Below is a small trained network, with its code and all its weights. Each question gives an input and a class and asks what happens when units are switched off, that is, made to give their printed mean instead of their output.

import numpy as np


def w(rows, s, z=0):
    codes = np.array(rows[::2]) - 128.0
    scale = np.full(codes.shape[1], s)
    scale[-1] = z or s
    return codes * scale


def f(y):
    return np.maximum(y, 0)


def log_softmax(a):
    a = a - a.max(-1, keepdims=True)
    return a - np.log(np.exp(a).sum(-1, keepdims=True))


def net(x, mask):
    res = np.array(x, float).reshape(1, 8) / 4 @ E
    y = f(res @ A[0][:, :-1].T + A[0][:, -1])
    res = res + np.where(mask, y, B[0][:, -1]) @ B[0][:, :-1]
    return log_softmax(res[-1] @ U[:, :-1].T + U[:, -1])


A, B = {}, {}
E = w([
[156,91,179,185,213],'x0',
[195,176,84,80,152],'x1',
[1,120,109,199,140],'x2',
[126,66,164,62,178],'x3',
[151,133,145,130,175],'x4',
[52,167,92,83,205],'x5',
[130,66,165,169,164],'x6',
[136,174,91,214,131],'x7',
],0.0093)
A[0] = w([
[118,191,98,92,120,117],'neuron 1',
[225,115,125,119,113,118],'neuron 2',
[211,123,144,84,77,174],'neuron 3',
[169,111,73,85,116,225],'neuron 4',
[241,117,86,125,113,127],'neuron 5',
[183,152,159,52,122,107],'neuron 6',
[209,135,107,114,130,131],'neuron 7',
[89,187,86,75,86,169],'neuron 8',
[66,219,67,107,124,231],'neuron 9',
[79,224,76,73,84,93],'neuron 10',
[137,133,142,200,96,136],'neuron 11',
[82,109,151,131,179,156],'neuron 12',
[217,118,118,131,159,69],'neuron 13',
[81,97,101,228,159,191],'neuron 14',
[140,52,198,85,96,208],'neuron 15',
[182,134,135,127,158,128],'neuron 16',
[123,137,81,210,11,209],'neuron 17',
[78,61,135,107,110,189],'neuron 18',
[143,162,84,99,137,194],'neuron 19',
[136,48,120,136,160,57],'neuron 20',
[77,107,147,150,204,155],'neuron 21',
[80,168,179,193,130,255],'neuron 22',
[115,91,137,155,219,125],'neuron 23',
[146,75,177,33,71,145],'neuron 24',
[96,116,146,79,86,124],'neuron 25',
[123,109,176,75,172,107],'neuron 26',
[127,163,113,192,65,169],'neuron 27',
[96,144,155,167,206,228],'neuron 28',
[88,145,140,209,71,139],'neuron 29',
],0.012,0.0028)
B[0] = w([
[95,170,119,94,101,174],'neuron 1',
[105,149,254,134,143,198],'neuron 2',
[104,138,219,98,156,212],'neuron 3',
[87,160,205,120,130,183],'neuron 4',
[138,179,208,151,167,209],'neuron 5',
[109,113,177,129,132,193],'neuron 6',
[133,170,208,148,153,187],'neuron 7',
[52,153,67,93,78,201],'neuron 8',
[100,165,59,119,121,218],'neuron 9',
[85,215,109,96,80,212],'neuron 10',
[164,122,123,159,110,184],'neuron 11',
[175,101,72,112,173,178],'neuron 12',
[151,192,188,167,155,180],'neuron 13',
[149,109,92,166,154,218],'neuron 14',
[143,57,183,92,113,196],'neuron 15',
[106,137,157,149,186,165],'neuron 16',
[120,120,141,194,44,248],'neuron 17',
[160,81,86,99,108,180],'neuron 18',
[89,167,148,137,126,172],'neuron 19',
[120,135,105,99,111,159],'neuron 20',
[187,94,59,111,185,193],'neuron 21',
[167,76,71,168,150,201],'neuron 22',
[176,153,106,130,194,187],'neuron 23',
[123,104,169,72,109,203],'neuron 24',
[110,98,118,100,106,166],'neuron 25',
[154,104,130,132,134,171],'neuron 26',
[97,145,131,208,86,206],'neuron 27',
[165,120,12,147,190,194],'neuron 28',
[150,91,81,212,79,209],'neuron 29',
],0.0081,0.014)
U = w([
[143,162,190,127,127,251],'0',
[155,18,151,41,44,148],'1',
[42,190,88,73,41,55],'2',
[151,90,97,239,4,59],'3',
[203,97,47,103,214,137],'4',
],0.011,0.0023)

Each question gives the input, the list of numbers given to net, and the class t.
The units are the neurons (one row each of A and B). Each row of codes is followed by its name. A weight is (code - 128) times the scale printed after its matrix; where a second scale follows, it is the last column's (A, B and U).
mask holds one flag per neuron, in row order. A switched-off neuron (its flag False) gives its mean, the last column of its row in B, instead of its output. The means were averaged over made-up inputs and are rounded, as every weight is.
A unit's drop is (log p(t) with every unit on - log p(t) with that unit switched off) / (log p(t) with every unit on - log p(t) with every unit switched off).
The circuit of an input: a set's keep is (log p(t) with only the set's units on - log p(t) with every unit switched off) / (log p(t) with every unit on - log p(t) with every unit switched off). Starting from the 12 units with the biggest drops (on a tie, the unit counted first), units are removed one at a time, each time the one whose removal leaves the highest keep (on an exact tie, the one counted first), for as long as the keep stays at least 0.8.
units of the circuit, in order: the units of the circuit, biggest drop first
top k neurons: the k neurons with the biggest drops, biggest first
drop of u: that unit's drop, to one decimal
input [1,-5,-2,-4,3,0,7,-8], class 1: units of the circuit, in order	neuron 15
input [-1,-3,6,0,-2,0,2,-8], class 1: units of the circuit, in order	neuron 15; neuron 18
input [-1,-1,-3,-4,-4,-5,-6,-5], class 2: units of the circuit, in order	neuron 8; neuron 22
input [-7,0,-2,-7,-1,3,1,7], class 2: top 4 neurons	neuron 10; neuron 8; neuron 9; neuron 1
input [-8,7,-4,-3,-4,-1,5,-1], class 2: top 3 neurons	neuron 8; neuron 10; neuron 1
input [-8,-6,3,7,0,8,7,-5], class 4: top 2 neurons	neuron 21; neuron 12
input [-4,6,-5,2,-3,-3,-7,-5], class 0: top 4 neurons	neuron 5; neuron 3; neuron 2; neuron 7
input [-4,2,2,1,-6,-6,7,-2], class 1: top 2 neurons	neuron 15; neuron 24
input [6,0,-1,5,5,0,-6,-6], class 1: top 3 neurons	neuron 15; neuron 24; neuron 14
input [-2,-8,5,-6,4,7,7,3], class 4: top 2 neurons	neuron 21; neuron 28
input [0,-2,-4,1,-1,-5,-7,-5], class 0: drop of neuron 7	0.5
input [-1,2,1,-3,2,1,8,2], class 4: drop of neuron 17	0.1
input [8,-6,-7,5,1,-1,6,-1], class 4: drop of neuron 23	0.2
